[[ -59.60  -22.90  -74.77 -133.28  -34.18]
 [-137.49  -14.14  -77.24  -64.83  -23.85]
 [ -80.66 -167.26  155.55 -151.13  -42.91]] result: -64.83

[-0.150  0.046  0.079  0.104  0.125] result: 0.079

[-16.75  -8.29  11.70  -7.53  -8.56] result: -8.29

[-0.052 -0.102 -0.081  0.073  0.049  0.106 -0.090] result: -0.052

[[-1.5 -1.8 -0.1 -0.3  0.1 -1.8 -0.2]
 [-1.5  0.3  0.0 -0.4  0.1 -1.1  0.6]
 [-1.5  2.3 -1.2 -0.1  0.1 -1.1  0.6]] result: -0.2

[[-141.75  -10.07  105.40    4.73  167.89]
 [ -27.68 -215.80  134.17   29.92 -214.13]
 [ 163.94 -120.88   -7.14    9.58  -83.11]] result: -7.14

[-1.23  1.56  0.51  1.52  1.64 -0.10  0.34] result: 0.51

[[  0.188   4.961 -10.377   3.771 -14.366]
 [ -0.920  -2.553  -1.648  17.598   0.160]
 [ -5.932 -16.467  17.625 -12.900  13.411]] result: -0.920

[ 0.139 -0.172 -0.067 -0.128 -0.082] result: -0.082
---
[ 23.2 -14.5 -47.5 -54.7  33.0   6.5  -8.0] out -14.5
[ 22.1  49.6  66.5 -15.5 -40.4] out 49.6
[ -8.2 -25.3  20.4 -65.4] out -25.3
[ 14.7 -15.3  -1.3 -59.3  39.8  27.8] out -15.3
[ -2.0 -15.8 -62.4  19.7] out -15.8
[-64.9 -21.9  -6.6  27.0  32.7  29.8] out -21.9
---
Q: [ 33.4 -38.8 -36.5 -64.2 -24.3  10.8  54.0]
A: -64.2, 54.0

Q: [ 44.1   2.4  53.0  71.7 -47.9  -7.5 -59.7]
A: 71.7, 71.7

Q: [ 25.1 -61.4 -27.6 -26.5  53.0  12.3 -28.8]
A: -26.5, 53.0

Q: [ 19.5   8.9  15.2 -12.4  72.2]
A: 15.2, 72.2

Q: [ 11.7 -30.3 -17.4 -27.5 -25.8   5.0 -66.6]
A: -27.5, 11.7

Q: [ 66.0 -44.9 -49.6 -21.7 -33.2]
A: -49.6, 66.0

Q:
[[-10.3   1.2 -18.9  34.3  12.4]
 [ 23.3  21.3 -12.6 -35.6  -0.5]
 [-55.1 -17.7  34.2 -26.8 -21.3]]
A: -12.6, 34.3

Q: [ 53.8 -16.6  38.9 -26.7  52.6  27.0  41.2]
A: -26.7, 53.8

Q: [-51.9 -60.4  13.2 -19.0  33.5]
A: 13.2, 33.5

Q: [-50.9   2.3 -44.7 -49.2 -18.5   0.4  -3.5]
A: -49.2, 2.3
---
4	2	4	0	4	7
8	2	5	5	0	6
8	5	5	4	5	7
⇒ 7

78	91	49	37	43
47	41	43	18	79
44	69	36	73	40
⇒ 43

508	427	185	914	449	384	635
616	111	59	941	401	156	473
623	728	932	288	572	570	527
⇒ 635

2	4	2	1	3
3	5	7	2	3
4	3	3	1	4
⇒ 3

695	735	-280	-352
417	-649	116	-721
-43	414	111	509
⇒ -352

137	187	170	117	142	228
141	102	105	135	171	230
157	234	247	125	56	82
⇒ 228

190	-521	-418	-382	-324	-953	191
221	-126	36	34	-68	146	680
-53	54	392	910	-235	-371	-163
⇒ 191

1	7	4	2	3
2	2	3	0	2
4	3	3	5	2
⇒ 3

137	246	87	58	139	100
122	165	90	62	119	128
83	41	115	130	85	126
⇒ 100
---
[[47 63 78 50 18 83 70]
 [97 34 63  5 92 62 84]]: 70, 97

[7 9 3 1 2 1]: 1, 7

[8891 5788 7266 1387 5309 5490]: 5490, 8891

[[-217   85  -59  887 -261]
 [-701  137 -500  -40 -275]
 [-138 -560 -215 -187  184]]: -261, -138

[[20 26 38 27 47]
 [35 26 24 79 21]]: 47, 35

[[902 165 833 505 697]
 [898 335 703 599 242]]: 697, 898

[910 595 343 111 455 547 854]: 854, 910

[[-554  230  222   46  704  -63]
 [-352 -145 -387  156 -354  281]
 [-558  284 -176  -73  591  185]]: -63, -558

[83 23 73 57]: 57, 83
---
[ -4.2 -30.1 -60.8  48.7 -51.4  34.7  14.4] yields 48.7
[-35.0 -52.2   0.4 -48.3  39.0  23.7] yields -48.3
[-63.9 -66.8 -17.7 -58.7   3.0 -72.5] yields -58.7
[64.3 44.3 62.1 69.1 48.3] yields 69.1
[-13.1 -28.2   7.3 -66.8  11.9  14.5   1.7] yields -66.8
[ 19.8   3.3  52.4   6.7  41.2 -20.3 -36.7] yields 6.7
---
[ -1.8  -0.8  68.9  46.9 -37.5] result: -1.8
[  2.4  43.5  -6.3 -58.0  38.3 -23.9 -19.9] result: 2.4
[ 71.8 -55.7 -41.0  29.0] result: 71.8
[ 24.5  -8.1 -23.1  19.1  -6.9 -57.2] result: 24.5
[ 29.1  10.4 -54.2  45.3] result: 29.1
[-49.8  61.5  -4.1   1.2] result: -49.8
[ 41.4 -67.9  64.1  46.1] result: 41.4
[-46.4 -29.8  47.2  11.3  61.4  -1.7] result: -46.4
---
array([[ 23.4, -45.8, -53.9, -48.0,  27.4],
       [ 65.5, -41.7, -31.5,  20.0,  35.8]]) ==> 23.4, 35.8

array([[ -6.2,  20.5,  11.7,  27.9,  22.0,  15.5, -11.0],
       [-11.2, -36.8, -28.3, -37.7, -55.8,  13.8, -26.4],
       [-20.4, -48.5, -40.3, -62.0, -52.4,  32.9, -42.4]]) ==> -6.2, -42.4

array([ 11.6, -65.9, -69.3,  62.8]) ==> 11.6, 62.8

array([[-23.6,  54.0,  -3.9, -19.8,  41.1],
       [-45.9, -50.2,  40.7,  57.9,  -0.1],
       [-54.7, -40.3,  50.6,  48.0,  61.1]]) ==> -23.6, 61.1

array([ 60.2, -51.8,  35.7, -14.8,  15.9,   5.8]) ==> 60.2, 5.8

array([-60.4,  15.9, -11.8,   6.3]) ==> -60.4, 6.3

array([[-14.1,  41.6,  31.9,  37.2,  26.1],
       [ 14.0, -39.7, -30.7, -35.1, -25.1],
       [ 24.0, -68.9, -50.3, -57.3, -41.5]]) ==> -14.1, -41.5
---
[[ -0.2  24.3 -42.0  62.8]
 [-32.2  62.6 -15.9  10.7]] ans = 62.8, -32.2

[ 17.2 -48.3  50.9  -2.5] ans = -2.5, 17.2

[57.2 45.2 36.5 24.0 18.4] ans = 18.4, 57.2

[-36.1   6.5  53.8 -45.3 -21.2  24.0] ans = 24.0, -36.1

[[ 14.2  -5.9   4.9   6.7]
 [-11.7 -27.3 -52.3 -23.2]] ans = 6.7, -11.7

[[ 11.5 -37.8 -53.0  22.4  19.1   5.1   5.7]
 [ 21.6 -19.6  -6.1   3.2 -40.7  35.7  -9.8]
 [-25.8 -11.7 -28.6  12.4   1.5 -33.7  17.9]] ans = 5.7, -25.8
